Below are the code and all the weights of a small trained network. Each question names an input and a target symbol and asks about switching units off, where a switched-off unit gives its printed mean instead of its output.

import numpy as np


def w(rows, s, z=0):
    codes = np.array(rows[::2]) - 128.0
    scale = np.full(codes.shape[1], s)
    scale[-1] = z or s
    return codes * scale


def f(y):
    return np.maximum(y, 0)


def softmax(a):
    e = np.exp(a - a.max(-1, keepdims=True))
    return e / e.sum(-1, keepdims=True)


def log_softmax(a):
    a = a - a.max(-1, keepdims=True)
    return a - np.log(np.exp(a).sum(-1, keepdims=True))


def net(x, mask):
    ids = ['αηλπστφψ'.index(c) for c in x.split()]
    T = len(ids)
    res = E[ids] + P[:T]
    r = res
    for j in range(3):
        rows = slice(3 * j, 3 * j + 3)
        q, k, v = (r @ M[0][rows].T for M in (Q, K, V))
        z = softmax(np.where(np.tri(T) > 0, q @ k.T / 3**0.5, -1e9)) @ v
        o = O[0][rows]
        res = res + np.where(mask[j], z, o[:, -1]) @ o[:, :-1]
    y = f(res @ A[0][:, :-1].T + A[0][:, -1])
    res = res + np.where(mask[3:19], y, B[0][:, -1]) @ B[0][:, :-1]
    return log_softmax(res[-1] @ U[:, :-1].T + U[:, -1])


Q, K, V, O, A, B = {}, {}, {}, {}, {}, {}
E = w([
[177,123,109,128],'α',
[18,204,168,88],'η',
[10,118,160,90],'λ',
[129,179,169,159],'π',
[123,35,145,123],'σ',
[122,110,167,157],'τ',
[90,87,189,159],'φ',
[151,190,194,15],'ψ',
],0.014)
P = w([
[176,88,252,166],'0',
[84,151,112,105],'1',
[82,154,119,106],'2',
[148,133,125,140],'3',
[143,124,127,133],'4',
[100,147,141,135],'5',
[109,139,125,126],'6',
[106,117,122,117],'7',
[125,135,117,126],'8',
[164,133,74,128],'9',
[119,140,116,121],'10',
[67,135,186,174],'11',
[125,130,119,128],'12',
[117,63,92,99],'13',
],0.015)
Q[0] = w([
[58,129,119,122],'H1',
[164,85,108,179],'H1',
[55,130,28,149],'H1',
[118,103,46,154],'H2',
[189,73,123,76],'H2',
[7,147,18,68],'H2',
[183,110,181,139],'H3',
[92,94,154,203],'H3',
[174,119,143,177],'H3',
],0.015)
K[0] = w([
[152,139,177,155],'H1',
[81,138,105,147],'H1',
[131,79,198,212],'H1',
[104,83,168,181],'H2',
[79,169,131,108],'H2',
[149,140,240,177],'H2',
[71,155,6,111],'H3',
[135,122,78,201],'H3',
[95,126,64,129],'H3',
],0.017)
V[0] = w([
[158,174,188,75],'H1',
[3,40,134,151],'H1',
[111,128,168,105],'H1',
[139,76,125,152],'H2',
[214,128,147,27],'H2',
[140,99,84,105],'H2',
[21,163,131,75],'H3',
[96,133,132,60],'H3',
[149,12,94,55],'H3',
],0.013)
O[0] = w([
[117,129,141,101,251],'H1',
[105,168,181,173,75],'H1',
[123,120,106,144,187],'H1',
[141,171,102,168,91],'H2',
[159,120,159,92,222],'H2',
[207,123,128,150,88],'H2',
[96,105,172,134,157],'H3',
[96,109,202,88,168],'H3',
[233,250,216,129,112],'H3',
],0.014)
A[0] = w([
[103,147,118,101,121],'N1',
[81,135,93,155,153],'N2',
[144,68,106,138,108],'N3',
[115,104,135,71,64],'N4',
[126,140,105,57,86],'N5',
[132,112,139,180,142],'N6',
[84,112,73,109,114],'N7',
[132,175,55,141,156],'N8',
[87,187,108,99,217],'N9',
[133,181,64,245,121],'N10',
[96,89,89,184,109],'N11',
[149,103,170,158,137],'N12',
[149,96,121,156,254],'N13',
[100,209,143,149,248],'N14',
[81,87,165,125,144],'N15',
[80,141,179,164,44],'N16',
],0.013,0.0042)
B[0] = w([
[158,108,134,169,169],'N1',
[108,107,94,183,144],'N2',
[98,178,53,69,143],'N3',
[62,197,148,172,253],'N4',
[142,101,84,165,221],'N5',
[141,39,98,155,132],'N6',
[135,130,211,102,173],'N7',
[196,52,136,144,140],'N8',
[192,110,141,112,163],'N9',
[10,72,244,89,141],'N10',
[66,132,64,162,143],'N11',
[153,154,164,24,141],'N12',
[190,3,73,80,135],'N13',
[198,101,126,151,150],'N14',
[202,207,33,127,241],'N15',
[135,225,142,142,150],'N16',
],0.0065,0.023)
U = w([
[231,107,9,112,110],'α',
[80,171,78,127,1],'η',
[169,197,46,145,73],'λ',
[140,79,27,132,167],'π',
[170,101,131,142,221],'σ',
[93,29,132,124,100],'τ',
[70,60,150,138,80],'φ',
[109,130,99,3,155],'ψ',
],0.0069,0.0051)

Each question gives the input, a string of symbols that net reads in full, and the target symbol t.
The units are the heads (3 rows each of Q, K, V and O) and the neurons (one row each of A and B). Each row of codes is followed by its name. A weight is (code - 128) times the scale printed after its matrix; where a second scale follows, it is the last column's (O, A, B and U).
mask holds one flag per unit, heads first, then neurons. A switched-off unit (its flag False) gives its mean, the last column of its rows in O or B, instead of its output. The means were averaged over made-up inputs and are rounded, as every weight is.
A unit's drop is (log p(t) with every unit on - log p(t) with that unit switched off) / (log p(t) with every unit on - log p(t) with every unit switched off).
The circuit of an input: a set's keep is (log p(t) with only the set's units on - log p(t) with every unit switched off) / (log p(t) with every unit on - log p(t) with every unit switched off). Starting from the 12 units with the biggest drops (on a tie, the unit counted first), units are removed one at a time, each time the one whose removal leaves the highest keep (on an exact tie, the one counted first), for as long as the keep stays at least 0.8.
circuit, biggest first: the units of the circuit, biggest drop first
top k neurons: the k neurons with the biggest drops, biggest first
heads that matter: for each layer, one digit per head in row order, 1 if its drop is at least 0.15 and else 0, layers parted by /
input α ψ σ φ ψ σ σ α, target σ: heads that matter : 111
input σ σ ψ λ, target σ: heads that matter : 111
input ψ π φ α, target π: heads that matter : 011
input α ψ σ, target α: circuit, biggest first : [H3]
input ψ α π π ψ φ, target π: circuit, biggest first : [H3 N15]
input η ψ α α ψ η, target η: circuit, biggest first : [N16 H2 H1]
input α σ σ π σ, target σ: circuit, biggest first : [H3 H1 N15]
input α σ π, target α: heads that matter : 001
input ψ σ σ π α, target σ: circuit, biggest first : [H1 H3 N15]
input λ ψ σ, target λ: top 2 neurons : [N16 N15]
input ψ ψ π σ ψ φ ψ ψ η ψ σ η σ σ, target η: circuit, biggest first : [H2 H1 N16]
input σ ψ ψ σ, target ψ: heads that matter : 010
input α ψ π ψ λ, target α: top 2 neurons : [N4 N8]
input λ σ ψ ψ λ π λ η, target λ: heads that matter : 100
input π ψ ψ ψ ψ η, target π: circuit, biggest first : [H3]
input π σ σ ψ λ π ψ ψ λ σ π σ λ η, target π: heads that matter : 001
input ψ τ η φ λ η τ ψ σ π λ σ, target π: circuit, biggest first : [H3 H2]
input σ ψ σ ψ σ σ λ σ σ ψ π, target σ: circuit, biggest first : [N15 H3 H2]
input φ ψ τ, target φ: top 2 neurons : [N10 N15]
input η φ σ, target η: heads that matter : 111
